Below are the code and all the weights of a small trained network. Each question names an input and a class and asks about switching units off, where a switched-off unit gives its printed mean instead of its output.

import numpy as np


def w(rows, s, z=0):
    codes = np.array(rows[::2]) - 128.0
    scale = np.full(codes.shape[1], s)
    scale[-1] = z or s
    return codes * scale


def norm(h):
    return h / np.sqrt((h * h).mean(-1, keepdims=True) + 1e-5)


def f(y):
    return y / 2 * (1 + np.tanh(0.7978845608 * (y + 0.044715 * y**3)))


def log_softmax(a):
    a = a - a.max(-1, keepdims=True)
    return a - np.log(np.exp(a).sum(-1, keepdims=True))


def net(x, mask):
    res = np.array(x, float).reshape(1, 4) / 4 @ E
    u = 0
    for l in range(4):
        y = f(norm(res) @ A[l][:, :-1].T + A[l][:, -1])
        res = res + np.where(mask[u : u + 8], y, B[l][:, -1]) @ B[l][:, :-1]
        u += 8
    return log_softmax(norm(res)[-1] @ U[:, :-1].T + U[:, -1])


A, B = {}, {}
E = w([
[181,126,172,126,176,119,95,214,157,118],'x0',
[70,179,199,80,57,134,128,130,151,50],'x1',
[131,192,106,65,253,139,120,181,26,108],'x2',
[199,206,165,115,188,195,74,48,69,141],'x3',
],0.0021)
A[0] = w([
[101,202,194,86,215,119,139,133,101,87,154],'0.n1',
[252,108,130,183,223,175,92,129,110,130,154],'0.n2',
[200,174,143,137,82,109,127,60,155,93,2],'0.n3',
[74,124,118,119,25,115,108,111,172,10,80],'0.n4',
[147,89,179,98,161,45,120,208,209,145,79],'0.n5',
[99,71,131,132,9,37,181,61,111,73,110],'0.n6',
[66,185,109,52,78,187,152,36,56,140,128],'0.n7',
[105,75,110,184,92,170,176,152,99,117,103],'0.n8',
],0.0026,0.00074)
B[0] = w([
[114,133,124,237,100,71,180,178,56,60,210],'0.n1',
[62,67,97,168,20,94,244,171,169,20,247],'0.n2',
[137,230,77,110,74,142,241,139,79,206,126],'0.n3',
[21,45,161,90,44,60,150,92,53,162,199],'0.n4',
[159,31,44,41,174,55,36,29,178,231,181],'0.n5',
[154,170,241,54,90,5,78,105,168,38,232],'0.n6',
[51,31,55,168,175,77,123,163,182,194,221],'0.n7',
[164,136,124,142,142,33,142,126,94,191,150],'0.n8',
],0.0023,0.0015)
A[1] = w([
[114,178,119,35,175,128,100,154,32,94,165],'1.n1',
[155,163,152,144,20,254,138,92,149,66,2],'1.n2',
[97,71,76,103,173,125,175,148,123,77,154],'1.n3',
[81,99,179,189,66,82,118,112,156,131,183],'1.n4',
[125,222,159,75,208,142,127,98,97,113,165],'1.n5',
[113,156,172,186,114,98,174,149,102,140,75],'1.n6',
[118,114,85,152,157,88,134,67,123,126,145],'1.n7',
[207,118,166,143,63,111,137,74,177,144,119],'1.n8',
],0.0031,0.00051)
B[1] = w([
[167,157,125,249,67,19,188,209,117,100,224],'1.n1',
[180,206,86,127,231,148,118,105,145,246,154],'1.n2',
[254,106,125,131,172,139,125,173,97,133,212],'1.n3',
[31,149,222,65,144,92,126,114,72,156,249],'1.n4',
[82,41,202,224,94,92,157,163,244,96,174],'1.n5',
[190,159,153,91,203,89,135,105,193,108,138],'1.n6',
[112,129,95,62,160,220,68,158,69,120,188],'1.n7',
[103,238,142,179,207,146,97,166,28,103,210],'1.n8',
],0.0026,0.0016)
A[2] = w([
[32,97,212,28,4,82,115,106,208,142,42],'2.n1',
[176,104,132,179,137,85,162,177,93,138,171],'2.n2',
[127,133,87,191,168,172,92,158,85,94,182],'2.n3',
[129,148,128,200,95,163,162,140,173,114,207],'2.n4',
[112,120,104,222,162,91,118,100,113,117,179],'2.n5',
[165,179,159,142,125,177,97,90,175,185,53],'2.n6',
[147,71,99,201,127,143,143,171,133,167,223],'2.n7',
[114,134,143,43,72,125,94,143,197,107,2],'2.n8',
],0.0033,0.00088)
B[2] = w([
[39,241,177,132,35,220,163,52,57,169,252],'2.n1',
[111,82,174,137,94,53,94,116,208,125,187],'2.n2',
[105,121,172,135,60,119,152,53,155,103,176],'2.n3',
[89,126,146,168,116,99,147,122,101,210,142],'2.n4',
[150,188,226,28,48,171,187,145,153,130,174],'2.n5',
[209,131,167,134,156,68,104,157,66,207,126],'2.n6',
[54,122,171,105,60,152,5,132,138,99,183],'2.n7',
[86,110,88,63,98,128,163,35,136,198,132],'2.n8',
],0.0028,0.0035)
A[3] = w([
[129,144,161,161,128,60,140,170,86,61,123],'3.n1',
[3,197,171,81,78,178,211,85,135,139,122],'3.n2',
[131,177,152,122,102,78,134,179,183,56,104],'3.n3',
[114,152,53,80,139,122,79,73,102,178,78],'3.n4',
[124,77,75,39,140,75,124,147,208,89,71],'3.n5',
[122,97,74,133,106,185,111,102,115,103,86],'3.n6',
[57,129,87,145,124,93,152,155,94,103,181],'3.n7',
[183,142,171,167,63,126,115,137,197,187,254],'3.n8',
],0.004,0.00073)
B[3] = w([
[88,112,182,221,125,128,181,148,164,109,172],'3.n1',
[64,61,136,87,52,77,4,136,74,138,253],'3.n2',
[164,66,131,165,152,147,182,102,153,105,161],'3.n3',
[150,94,146,144,160,114,184,171,169,56,142],'3.n4',
[143,179,99,130,150,130,67,174,157,179,148],'3.n5',
[140,114,116,68,80,157,180,90,143,116,131],'3.n6',
[118,141,212,135,173,115,139,93,139,89,161],'3.n7',
[65,171,131,99,138,70,135,130,49,111,161],'3.n8',
],0.0041,0.0052)
U = w([
[125,90,93,38,187,152,194,96,189,82,78],'0',
[109,216,130,51,165,173,182,127,235,125,2],'1',
[5,106,185,56,22,73,48,72,66,147,160],'2',
[184,69,40,94,186,96,43,226,231,175,141],'3',
[205,247,158,149,229,108,125,72,62,216,132],'4',
[205,95,58,106,95,220,204,41,125,109,116],'5',
[123,99,218,253,171,68,239,180,181,18,154],'6',
],0.0068,0.008)

Each question gives the input, the list of numbers given to net, and the class t.
The units are the neurons (one row each of A and B). Each row of codes is followed by its name. A weight is (code - 128) times the scale printed after its matrix; where a second scale follows, it is the last column's (A, B and U).
mask holds one flag per neuron, layer by layer. A switched-off neuron (its flag False) gives its mean, the last column of its row in B, instead of its output. The means were averaged over made-up inputs and are rounded, as every weight is.
A unit's drop is (log p(t) with every unit on - log p(t) with that unit switched off) / (log p(t) with every unit on - log p(t) with every unit switched off).
The circuit of an input: a set's keep is (log p(t) with only the set's units on - log p(t) with every unit switched off) / (log p(t) with every unit on - log p(t) with every unit switched off). Starting from the 12 units with the biggest drops (on a tie, the unit counted first), units are removed one at a time, each time the one whose removal leaves the highest keep (on an exact tie, the one counted first), for as long as the keep stays at least 0.8.
units of the circuit, in order: the units of the circuit, biggest drop first
unit that matters most: the unit with the biggest drop
k most important neurons: the k neurons with the biggest drops, biggest first
top k neurons in layer l: the k neurons of layer l with the biggest drops, biggest first
drop of u: that unit's drop, to one decimal
input [7,-3,3,-4], class 3: unit that matters most : 0.n5
input [6,-3,6,-6], class 3: 4 most important neurons : 0.n5, 3.n5, 2.n1, 1.n8
input [-3,-3,2,3], class 5: 2 most important neurons : 0.n2, 2.n1
input [3,5,-8,8], class 4: 2 most important neurons : 1.n2, 2.n6
input [8,0,3,-2], class 3: units of the circuit, in order : 0.n5, 2.n1
input [6,-3,8,-8], class 3: units of the circuit, in order : 2.n1, 3.n5
input [-7,4,5,2], class 6: top 2 neurons in layer 2 : 2.n1, 2.n8
input [0,-8,-4,5], class 4: top 2 neurons in layer 1 : 1.n8, 1.n2
input [2,-7,-4,5], class 4: top 2 neurons in layer 0 : 0.n7, 0.n4
input [-4,-6,4,-2], class 5: top 2 neurons in layer 2 : 2.n3, 2.n6
input [-5,-1,6,6], class 6: 2 most important neurons : 1.n1, 2.n1
input [-2,7,4,2], class 6: 2 most important neurons : 1.n1, 0.n1
input [-5,-3,7,8], class 6: 2 most important neurons : 2.n1, 1.n1
input [5,2,6,-5], class 6: unit that matters most : 1.n1
input [1,-4,-2,-3], class 3: 3 most important neurons : 2.n1, 3.n2, 1.n5
input [-4,-6,0,5], class 5: 2 most important neurons : 2.n1, 3.n2
input [-1,7,8,-7], class 6: top 2 neurons in layer 1 : 1.n1, 1.n3
input [5,-2,-6,5], class 4: drop of 3.n2 : 0.1
input [0,0,-3,7], class 4: drop of 1.n2 : 0.1
input [4,-5,-6,8], class 4: unit that matters most : 3.n2
input [-3,-5,1,-2], class 3: drop of 3.n5 : 0.2
input [-2,-6,4,-3], class 3: top 2 neurons in layer 3 : 3.n5, 3.n2
